Below are the code and all the weights of a small trained network. Each question names an input and a target symbol and asks about switching units off, where a switched-off unit gives its printed mean instead of its output.

import numpy as np


def w(rows, s, z=0):
    codes = np.array(rows[::2]) - 128.0
    scale = np.full(codes.shape[1], s)
    scale[-1] = z or s
    return codes * scale


def norm(h):
    return h / np.sqrt((h * h).mean(-1, keepdims=True) + 1e-5)


def f(y):
    return np.maximum(y, 0)


def softmax(a):
    e = np.exp(a - a.max(-1, keepdims=True))
    return e / e.sum(-1, keepdims=True)


def log_softmax(a):
    a = a - a.max(-1, keepdims=True)
    return a - np.log(np.exp(a).sum(-1, keepdims=True))


def net(x, mask):
    ids = ['Φγθλμτ'.index(c) for c in x.split()]
    T = len(ids)
    res = E[ids] + P[:T]
    u = 0
    for l in range(3):
        q, k, v = (norm(res) @ M[l].T for M in (Q, K, V))
        z = softmax(np.where(np.tri(T) > 0, q @ k.T / 3**0.5, -1e9)) @ v
        res = res + np.where(mask[u], z, O[l][:, -1]) @ O[l][:, :-1]
        u += 1
        y = f(norm(res) @ A[l][:, :-1].T + A[l][:, -1])
        res = res + np.where(mask[u : u + 12], y, B[l][:, -1]) @ B[l][:, :-1]
        u += 12
    return log_softmax(norm(res)[-1] @ U[:, :-1].T + U[:, -1])


Q, K, V, O, A, B = {}, {}, {}, {}, {}, {}
E = w([
[87,12,181],'Φ',
[63,95,177],'γ',
[109,167,141],'θ',
[27,55,254],'λ',
[222,185,96],'μ',
[135,61,149],'τ',
],0.0096)
P = w([
[119,98,110],'0',
[62,235,85],'1',
[127,133,122],'2',
[253,122,217],'3',
[51,105,74],'4',
[124,139,129],'5',
[251,108,222],'6',
[81,80,84],'7',
[124,142,130],'8',
],0.014)
Q[0] = w([
[190,77,225],'0.h1',
[67,186,156],'0.h1',
[4,44,112],'0.h1',
],0.011)
K[0] = w([
[138,68,191],'0.h1',
[98,253,163],'0.h1',
[105,92,143],'0.h1',
],0.011)
V[0] = w([
[255,91,156],'0.h1',
[220,159,21],'0.h1',
[201,79,216],'0.h1',
],0.0062)
O[0] = w([
[153,129,122,82],'0.h1',
[91,2,114,2],'0.h1',
[115,88,173,151],'0.h1',
],0.0088,0.0043)
A[0] = w([
[56,39,129,178],'0.n1',
[140,184,224,111],'0.n2',
[76,212,119,84],'0.n3',
[168,126,59,95],'0.n4',
[130,156,190,96],'0.n5',
[124,183,145,151],'0.n6',
[193,133,204,121],'0.n7',
[136,59,113,1],'0.n8',
[246,131,63,244],'0.n9',
[56,107,61,101],'0.n10',
[116,169,185,61],'0.n11',
[34,158,225,22],'0.n12',
],0.011,0.0054)
B[0] = w([
[245,120,21,214],'0.n1',
[183,53,105,254],'0.n2',
[31,66,111,200],'0.n3',
[28,82,172,146],'0.n4',
[149,125,80,196],'0.n5',
[80,67,186,195],'0.n6',
[218,189,71,227],'0.n7',
[192,81,113,133],'0.n8',
[23,3,221,211],'0.n9',
[142,207,21,177],'0.n10',
[112,24,143,177],'0.n11',
[198,28,50,239],'0.n12',
],0.0062,0.0065)
Q[1] = w([
[195,191,155],'1.h1',
[219,66,123],'1.h1',
[3,149,152],'1.h1',
],0.015)
K[1] = w([
[153,104,71],'1.h1',
[83,131,62],'1.h1',
[145,115,251],'1.h1',
],0.024)
V[1] = w([
[114,85,144],'1.h1',
[148,1,168],'1.h1',
[108,203,37],'1.h1',
],0.0099)
O[1] = w([
[181,88,223,179],'1.h1',
[36,95,230,199],'1.h1',
[255,240,19,251],'1.h1',
],0.0068,0.0028)
A[1] = w([
[142,174,137,160],'1.n1',
[157,94,71,138],'1.n2',
[48,129,142,87],'1.n3',
[178,181,211,71],'1.n4',
[158,157,226,48],'1.n5',
[149,151,204,79],'1.n6',
[106,215,138,254],'1.n7',
[147,147,170,81],'1.n8',
[2,109,130,180],'1.n9',
[88,212,45,144],'1.n10',
[75,160,164,212],'1.n11',
[162,162,164,67],'1.n12',
],0.013,0.0052)
B[1] = w([
[168,82,131,146],'1.n1',
[74,155,64,232],'1.n2',
[162,172,56,184],'1.n3',
[158,164,170,157],'1.n4',
[143,70,175,145],'1.n5',
[124,49,139,142],'1.n6',
[32,20,115,158],'1.n7',
[176,149,150,136],'1.n8',
[193,199,39,255],'1.n9',
[42,219,191,173],'1.n10',
[126,254,112,186],'1.n11',
[165,154,144,142],'1.n12',
],0.0095,0.007)
Q[2] = w([
[224,67,50],'2.h1',
[111,171,179],'2.h1',
[104,46,2],'2.h1',
],0.0059)
K[2] = w([
[48,141,3],'2.h1',
[48,73,112],'2.h1',
[209,133,38],'2.h1',
],0.0049)
V[2] = w([
[173,208,124],'2.h1',
[220,93,109],'2.h1',
[44,84,254],'2.h1',
],0.0067)
O[2] = w([
[132,21,174,129],'2.h1',
[49,142,9,153],'2.h1',
[253,166,188,3],'2.h1',
],0.0055,0.0052)
A[2] = w([
[177,104,151,203],'2.n1',
[152,139,226,170],'2.n2',
[90,113,97,137],'2.n3',
[158,82,133,187],'2.n4',
[133,104,103,185],'2.n5',
[156,188,71,126],'2.n6',
[138,138,55,148],'2.n7',
[148,126,217,190],'2.n8',
[169,153,193,11],'2.n9',
[173,161,99,213],'2.n10',
[126,130,133,71],'2.n11',
[4,173,108,251],'2.n12',
],0.017,0.0025)
B[2] = w([
[116,171,78,180],'2.n1',
[22,75,143,161],'2.n2',
[142,146,89,195],'2.n3',
[116,179,147,186],'2.n4',
[176,120,167,186],'2.n5',
[88,116,217,233],'2.n6',
[157,101,207,255],'2.n7',
[6,101,162,163],'2.n8',
[107,124,20,151],'2.n9',
[126,112,75,208],'2.n10',
[126,123,155,128],'2.n11',
[100,174,29,254],'2.n12',
],0.011,0.0095)
U = w([
[133,153,97,132],'Φ',
[60,99,238,178],'γ',
[170,179,231,180],'θ',
[122,254,171,193],'λ',
[77,45,7,1],'μ',
[79,15,106,80],'τ',
],0.0096,0.01)

Each question gives the input, a string of symbols that net reads in full, and the target symbol t.
The units are the heads (3 rows each of Q, K, V and O) and the neurons (one row each of A and B). Each row of codes is followed by its name. A weight is (code - 128) times the scale printed after its matrix; where a second scale follows, it is the last column's (O, A, B and U).
mask holds one flag per unit, layer by layer, with each layer's heads first. A switched-off unit (its flag False) gives its mean, the last column of its rows in O or B, instead of its output. The means were averaged over made-up inputs and are rounded, as every weight is.
A unit's drop is (log p(t) with every unit on - log p(t) with that unit switched off) / (log p(t) with every unit on - log p(t) with every unit switched off).
most important unit: the unit with the biggest drop
k most important neurons: the k neurons with the biggest drops, biggest first
top k neurons in layer l: the k neurons of layer l with the biggest drops, biggest first
input λ λ τ λ μ Φ μ, target τ: top 2 neurons in layer 0 : [0.n9; 0.n10]
input μ Φ γ μ, target μ: top 2 neurons in layer 0 : [0.n3; 0.n1]
input γ λ γ μ Φ τ λ, target μ: 2 most important neurons : [1.n9; 0.n1]
input Φ Φ λ τ, target μ: most important unit : 0.n3
input λ γ λ λ Φ λ γ, target μ: 2 most important neurons : [0.n12; 1.n9]
input γ μ θ Φ λ θ Φ, target γ: 3 most important neurons : [0.n1; 0.n3; 0.n12]
input θ λ θ μ, target γ: 2 most important neurons : [0.n9; 0.n1]
input μ μ Φ λ, target τ: top 2 neurons in layer 1 : [1.n9; 1.n10]
input Φ λ μ λ γ λ λ, target Φ: 3 most important neurons : [0.n9; 0.n10; 0.n2]
input λ λ τ μ γ λ λ μ μ, target γ: 2 most important neurons : [0.n9; 1.n2]
input γ Φ γ γ λ Φ τ, target γ: top 2 neurons in layer 0 : [0.n1; 0.n12]
input μ μ γ θ, target τ: 2 most important neurons : [0.n9; 0.n1]
input μ Φ λ Φ λ μ τ, target γ: top 3 neurons in layer 0 : [0.n1; 0.n3; 0.n12]
input Φ λ θ Φ μ μ γ, target τ: top neuron in layer 0 : [0.n9]
input γ Φ γ θ, target μ: top 4 neurons in layer 0 : [0.n3; 0.n1; 0.n2; 0.n10]
input λ θ τ μ τ τ, target θ: top 3 neurons in layer 2 : [2.n12; 2.n7; 2.n6]
input λ τ λ γ μ τ γ, target τ: 4 most important neurons : [0.n9; 0.n1; 1.n9; 2.n2]
input μ τ λ μ λ Φ θ, target γ: 2 most important neurons : [0.n12; 0.n1]
input Φ μ μ τ, target τ: 2 most important neurons : [0.n9; 0.n1]
input τ τ μ μ Φ μ τ, target μ: top neuron in layer 2 : [2.n9]
input λ Φ Φ λ Φ Φ μ, target μ: top 3 neurons in layer 2 : [2.n9; 2.n7; 2.n6]
input τ θ γ μ Φ, target λ: 2 most important neurons : [1.n10; 0.n2]
input τ μ λ Φ μ τ τ, target τ: top 3 neurons in layer 0 : [0.n9; 0.n10; 0.n2]
